Below are the code and all the weights of a small trained network. Each question names an input and a target symbol and asks about switching units off, where a switched-off unit gives its printed mean instead of its output.

import numpy as np


def w(rows, s, z=0):
    codes = np.array(rows[::2]) - 128.0
    scale = np.full(codes.shape[1], s)
    scale[-1] = z or s
    return codes * scale


def f(y):
    return y / 2 * (1 + np.tanh(0.7978845608 * (y + 0.044715 * y**3)))


def softmax(a):
    e = np.exp(a - a.max(-1, keepdims=True))
    return e / e.sum(-1, keepdims=True)


def log_softmax(a):
    a = a - a.max(-1, keepdims=True)
    return a - np.log(np.exp(a).sum(-1, keepdims=True))


def net(x, mask):
    ids = ['ΞΦαγδεηθμσω'.index(c) for c in x.split()]
    T = len(ids)
    res = E[ids] + P[:T]
    u = 0
    for l in range(3):
        r = res
        for j in range(2):
            rows = slice(4 * j, 4 * j + 4)
            q, k, v = (r @ M[l][rows].T for M in (Q, K, V))
            z = softmax(np.where(np.tri(T) > 0, q @ k.T / 4**0.5, -1e9)) @ v
            o = O[l][rows]
            res = res + np.where(mask[u + j], z, o[:, -1]) @ o[:, :-1]
        u += 2
        y = f(res @ A[l][:, :-1].T + A[l][:, -1])
        res = res + np.where(mask[u : u + 4], y, B[l][:, -1]) @ B[l][:, :-1]
        u += 4
    return log_softmax(res[-1] @ U[:, :-1].T + U[:, -1])


Q, K, V, O, A, B = {}, {}, {}, {}, {}, {}
E = w([
[155,138,169],'Ξ',
[167,133,145],'Φ',
[152,126,157],'α',
[141,199,79],'γ',
[150,126,153],'δ',
[153,118,134],'ε',
[147,122,159],'η',
[144,121,168],'θ',
[147,121,152],'μ',
[149,87,85],'σ',
[104,133,245],'ω',
],0.011)
P = w([
[202,152,156],'0',
[252,134,165],'1',
[226,125,145],'2',
[142,118,116],'3',
[117,118,99],'4',
[108,121,60],'5',
],0.0032)
Q[0] = w([
[170,128,171],'0.h0',
[220,157,109],'0.h0',
[26,118,220],'0.h0',
[255,134,65],'0.h0',
[152,137,85],'0.h1',
[122,182,79],'0.h1',
[154,156,20],'0.h1',
[107,122,180],'0.h1',
],0.018)
K[0] = w([
[70,109,77],'0.h0',
[61,134,24],'0.h0',
[109,104,224],'0.h0',
[115,137,2],'0.h0',
[135,139,101],'0.h1',
[167,66,75],'0.h1',
[191,123,54],'0.h1',
[108,115,158],'0.h1',
],0.018)
V[0] = w([
[225,254,76],'0.h0',
[109,251,216],'0.h0',
[132,152,130],'0.h0',
[178,147,77],'0.h0',
[208,204,32],'0.h1',
[81,76,190],'0.h1',
[169,149,98],'0.h1',
[172,4,165],'0.h1',
],0.0064)
O[0] = w([
[11,124,133,252],'0.h0',
[96,192,57,61],'0.h0',
[111,131,124,130],'0.h0',
[85,106,153,205],'0.h0',
[34,113,114,221],'0.h1',
[188,136,142,73],'0.h1',
[92,118,133,177],'0.h1',
[149,116,205,190],'0.h1',
],0.012,0.0025)
A[0] = w([
[87,101,27,3],'0.n0',
[183,74,147,175],'0.n1',
[118,152,109,154],'0.n2',
[154,31,8,156],'0.n3',
],0.011,0.0024)
B[0] = w([
[248,114,78,202],'0.n0',
[202,123,225,254],'0.n1',
[99,147,117,136],'0.n2',
[125,7,175,203],'0.n3',
],0.012,0.0022)
Q[1] = w([
[154,135,162],'1.h0',
[105,120,172],'1.h0',
[139,132,5],'1.h0',
[13,97,231],'1.h0',
[2,58,81],'1.h1',
[157,102,106],'1.h1',
[6,148,167],'1.h1',
[1,186,192],'1.h1',
],0.009)
K[1] = w([
[137,121,156],'1.h0',
[142,86,119],'1.h0',
[89,211,112],'1.h0',
[167,4,53],'1.h0',
[13,118,134],'1.h1',
[134,174,118],'1.h1',
[84,52,156],'1.h1',
[94,19,157],'1.h1',
],0.012)
V[1] = w([
[102,81,134],'1.h0',
[216,1,94],'1.h0',
[122,62,125],'1.h0',
[110,187,137],'1.h0',
[152,122,84],'1.h1',
[164,122,76],'1.h1',
[139,127,123],'1.h1',
[43,152,73],'1.h1',
],0.0079)
O[1] = w([
[174,164,135,176],'1.h0',
[252,85,7,255],'1.h0',
[205,149,97,194],'1.h0',
[62,126,169,69],'1.h0',
[125,151,188,106],'1.h1',
[128,153,198,102],'1.h1',
[135,135,137,127],'1.h1',
[2,64,190,73],'1.h1',
],0.007,0.0066)
A[1] = w([
[156,253,202,6],'1.n0',
[144,31,187,183],'1.n1',
[37,173,1,211],'1.n2',
[103,81,116,45],'1.n3',
],0.01,0.0011)
B[1] = w([
[62,15,2,157],'1.n0',
[157,170,228,253],'1.n1',
[245,238,122,208],'1.n2',
[134,79,164,146],'1.n3',
],0.0081,0.0055)
Q[2] = w([
[4,180,204],'2.h0',
[80,80,72],'2.h0',
[204,113,104],'2.h0',
[117,117,109],'2.h0',
[92,100,254],'2.h1',
[105,155,152],'2.h1',
[23,124,169],'2.h1',
[77,87,80],'2.h1',
],0.0084)
K[2] = w([
[124,11,255],'2.h0',
[82,105,61],'2.h0',
[139,189,83],'2.h0',
[122,125,109],'2.h0',
[232,200,169],'2.h1',
[110,142,163],'2.h1',
[105,235,173],'2.h1',
[97,184,96],'2.h1',
],0.008)
V[2] = w([
[77,102,35],'2.h0',
[123,99,116],'2.h0',
[130,113,130],'2.h0',
[131,251,150],'2.h0',
[134,151,88],'2.h1',
[131,158,141],'2.h1',
[122,86,137],'2.h1',
[134,136,59],'2.h1',
],0.012)
O[2] = w([
[79,247,99,32],'2.h0',
[133,157,144,91],'2.h0',
[133,138,138,115],'2.h0',
[93,17,44,254],'2.h0',
[79,147,151,157],'2.h1',
[112,95,140,116],'2.h1',
[172,142,104,125],'2.h1',
[73,188,150,180],'2.h1',
],0.011,0.0048)
A[2] = w([
[11,123,180,4],'2.n0',
[98,139,44,64],'2.n1',
[159,154,56,174],'2.n2',
[181,167,76,125],'2.n3',
],0.011,0.0043)
B[2] = w([
[224,144,4,180],'2.n0',
[152,250,63,219],'2.n1',
[131,107,194,247],'2.n2',
[179,96,153,255],'2.n3',
],0.015,0.0098)
U = w([
[185,196,23,101],'Ξ',
[96,56,41,136],'Φ',
[111,157,122,131],'α',
[145,158,106,69],'γ',
[120,157,120,108],'δ',
[27,106,179,248],'ε',
[93,156,142,159],'η',
[109,162,144,132],'θ',
[88,141,146,158],'μ',
[236,113,163,105],'σ',
[153,252,174,75],'ω',
],0.0038,0.012)

Each question gives the input, a string of symbols that net reads in full, and the target symbol t.
The units are the heads (4 rows each of Q, K, V and O) and the neurons (one row each of A and B). Each row of codes is followed by its name. A weight is (code - 128) times the scale printed after its matrix; where a second scale follows, it is the last column's (O, A, B and U).
mask holds one flag per unit, layer by layer, with each layer's heads first. A switched-off unit (its flag False) gives its mean, the last column of its rows in O or B, instead of its output. The means were averaged over made-up inputs and are rounded, as every weight is.
A unit's drop is (log p(t) with every unit on - log p(t) with that unit switched off) / (log p(t) with every unit on - log p(t) with every unit switched off).
The circuit of an input: a set's keep is (log p(t) with only the set's units on - log p(t) with every unit switched off) / (log p(t) with every unit on - log p(t) with every unit switched off). Starting from the 12 units with the biggest drops (on a tie, the unit counted first), units are removed one at a time, each time the one whose removal leaves the highest keep (on an exact tie, the one counted first), for as long as the keep stays at least 0.8.
units of the circuit, in order: the units of the circuit, biggest drop first
most important unit: the unit with the biggest drop
top k neurons in layer l: the k neurons of layer l with the biggest drops, biggest first
which heads matter: for each layer, one digit per head in row order, 1 if its drop is at least 0.15 and else 0, layers parted by /
input γ ε Ξ θ σ σ, target Φ: which heads matter	10 / 00 / 10
input Ξ α ε, target ε: units of the circuit, in order	[2.n1 2.n0 1.h0 0.n0]
input γ σ σ, target Φ: units of the circuit, in order	[1.n2 0.h0 2.h0]
input α ε α Ξ, target ε: units of the circuit, in order	[2.n1 2.n0 1.h0]
input γ ε σ Ξ, target Ξ: which heads matter	11 / 10 / 10
input μ μ μ γ ω, target Ξ: top 3 neurons in layer 1	[1.n0 1.n2 1.n1]
input α ε σ Φ σ Φ, target σ: top neuron in layer 2	[2.n3]
input ε α Ξ σ ω ε, target ω: which heads matter	11 / 01 / 11
input σ γ σ α, target Ξ: which heads matter	10 / 10 / 10
input ε σ σ σ Ξ, target σ: which heads matter	10 / 10 / 00
input γ σ ε σ α, target Ξ: top 2 neurons in layer 0	[0.n0 0.n3]
input θ γ σ σ Φ μ, target Ξ: top 2 neurons in layer 0	[0.n3 0.n0]
input δ σ σ σ, target σ: which heads matter	10 / 10 / 01
input ε ε γ μ σ Ξ, target Ξ: most important unit	2.n1
input σ γ σ σ θ, target Ξ: top 2 neurons in layer 0	[0.n3 0.n1]
input Ξ ω θ, target ω: top 2 neurons in layer 1	[1.n0 1.n1]
input Ξ σ γ, target Ξ: which heads matter	10 / 01 / 10
input Ξ μ γ θ, target Ξ: which heads matter	10 / 10 / 01
input σ γ σ η δ, target Ξ: which heads matter	10 / 10 / 10
input γ ε σ δ η, target Ξ: which heads matter	11 / 10 / 10
input α σ η σ μ, target σ: top neuron in layer 2	[2.n3]
input σ σ σ η, target σ: which heads matter	10 / 10 / 00
input Φ α ε γ σ, target Ξ: top 3 neurons in layer 2	[2.n0 2.n2 2.n3]
input Ξ σ Φ Φ σ ω, target ω: top 2 neurons in layer 0	[0.n3 0.n1]
input Ξ γ ε, target Ξ: top 2 neurons in layer 2	[2.n0 2.n2]
input γ σ Φ, target Ξ: top 3 neurons in layer 0	[0.n0 0.n3 0.n1]
